M = [131 126 130 133 131 126 149 129]
M[0] -> 131
M[-2] -> 149
M[-6] -> 130

X = [121, 155, 138, 119, 124, 146, 146, 141, 135, 130, 128, 143, 142, 119, 136]
X[-15] = 121
X[-5] = 128
X[-3] = 142
X[6] = 146
X[4] = 124
X[-12] = 119

B =
125	126	129	125	116	126	153	126	122
133	144	114	145	146	140	115	122	121
B[0, 0]: 125
B[1, 2]: 114
B[0, 2]: 129
B[:, 8]: [122, 121]

m = [106  99 136  99 137 100 149 124]
m[0] = 106
m[5] = 100
m[1] = 99

data =
[[135 105 115 124 146 109 132 149 140 142 134 148 134 124 142]
 [135 104 116 124 137 106 127 143 132 133 126 138 133 123 139]
 [135 105 115 125 147 109 132 149 140 142 134 148 134 124 142]
 [134 104 116 124 137 106 127 143 132 133 126 137 129 122 140]
 [135 104 116 124 137 106 127 143 132 134 126 139 133 123 140]
 [134 104 116 124 137 106 127 143 132 132 126 137 126 119 140]
 [135 104 116 124 137 107 131 150 140 142 134 147 133 124 140]
 [135 104 116 124 137 106 131 150 140 141 134 147 133 123 140]
 [135 105 115 124 139 109 132 149 139 142 135 148 133 124 142]]
Indices start at 0.
(0, 0) => 135
(2, 0) => 135
(4, 12) => 133
(0, 4) => 146
(4, 11) => 139
(0, 14) => 142
(8, 7) => 149
(5, 8) => 132
(8, 8) => 139
(5, 0) => 134
(7, 7) => 150
(1, 2) => 116
(5, 7) => 143
(6, 3) => 124
(3, 7) => 143
(8, 1) => 105
(8, 0) => 135
(7, 14) => 140
(4, 3) => 124
(0, 3) => 124
(2, 5) => 109
(7, 8) => 140
(6, 14) => 140
(2, 14) => 142
(0, 7) => 149
(8, 13) => 124
(3, 2) => 116
(7, 5) => 106
(1, 10) => 126
(6, 0) => 135
(2, 6) => 132
(7, 13) => 123

W =
[[137 129 144 126 128 132 127 116 123 123 120]
 [137 116 116 117 139 131 131 130 139 121 132]
 [131 140 125 150 118 121 121 134 139 141 131]
 [128 138 121 131 123 127 125 133 137 111 122]
 [132 119 132 129 130 126 117 114 113 122 134]
 [127 128 128 115 131 123 114 119 115 113 130]
 [132 137 132 115 118 122 128 128 120 132 118]
 [126 123 128 127 132 131 129 123 128 138 125]]
W[-8][0] -> 137
W[-8][-6] -> 132
W[-1] -> [126, 123, 128, 127, 132, 131, 129, 123, 128, 138, 125]
W[-3][-5] -> 114
W[2][-2] -> 141
W[-6][7] -> 134
W[1] -> [137, 116, 116, 117, 139, 131, 131, 130, 139, 121, 132]
W[7][-6] -> 131
W[:, 9] -> [123, 121, 141, 111, 122, 113, 132, 138]
W[-2][-11] -> 132
W[-3] -> [127, 128, 128, 115, 131, 123, 114, 119, 115, 113, 130]
W[3][8] -> 137
W[-7][-7] -> 139
W[:, 5] -> [132, 131, 121, 127, 126, 123, 122, 131]
W[-7][-4] -> 130
W[:, -3] -> [123, 139, 139, 137, 113, 115, 120, 128]
W[5][5] -> 123
W[2][-7] -> 118
W[-1][-2] -> 138
W[0][7] -> 116
W[-8][-9] -> 144
W[:, 6] -> [127, 131, 121, 125, 117, 114, 128, 129]
W[-1][1] -> 123
W[-3][0] -> 127
W[2][-6] -> 121
W[4][-6] -> 126
W[0][6] -> 127
W[3][0] -> 128

grid =
[[123 132 129 132 134 131 154 128 124 130 119]
 [133 129 131 131 133 129 140 129 132 125 135]
 [137 129 133 131 131 128 124 125 128 130 134]]
grid[0, 0] = 123
grid[1] = [133, 129, 131, 131, 133, 129, 140, 129, 132, 125, 135]
grid[1, 6] = 140
grid[2, 10] = 134
grid[:, 2] = [129, 131, 133]
grid[1, 9] = 125
grid[2, 4] = 131
grid[0, 9] = 130
grid[2, 1] = 129
grid[2, 7] = 125
grid[:, 4] = [134, 133, 131]
grid[:, 10] = [119, 135, 134]

arr = [151 146 103 144 136 108 145 141 139 141 100]
arr[0]	151
arr[3]	144
arr[2]	103

a = [[136, 146, 141, 128, 113, 110, 120, 129, 148, 140], [135, 132, 124, 124, 129, 135, 129, 120, 121, 135], [130, 139, 143, 135, 127, 116, 117, 123, 128, 140], [110, 110, 133, 143, 134, 110, 114, 141, 149, 125], [145, 144, 138, 132, 128, 127, 115, 115, 109, 113]]
a[-5, -10] = 136
a[:, 1] = [146, 132, 139, 110, 144]
a[:, -4] = [120, 129, 117, 114, 115]
a[2, -4] = 117
a[-2, 4] = 134
a[3, -9] = 110
a[-1, 8] = 109
a[-3, -10] = 130
a[:, -2] = [148, 121, 128, 149, 109]
a[-3, -6] = 127
a[2, -5] = 116
a[0, 6] = 120
a[2, -3] = 123
a[-2, -2] = 149
a[-4, 9] = 135
a[-4, -2] = 121
a[0, 9] = 140
a[-2, -8] = 133
a[1, 2] = 124
a[2, -2] = 128
a[-4, 4] = 129
a[4, 3] = 132
a[4, -6] = 128
a[1] = [135, 132, 124, 124, 129, 135, 129, 120, 121, 135]
a[4] = [145, 144, 138, 132, 128, 127, 115, 115, 109, 113]
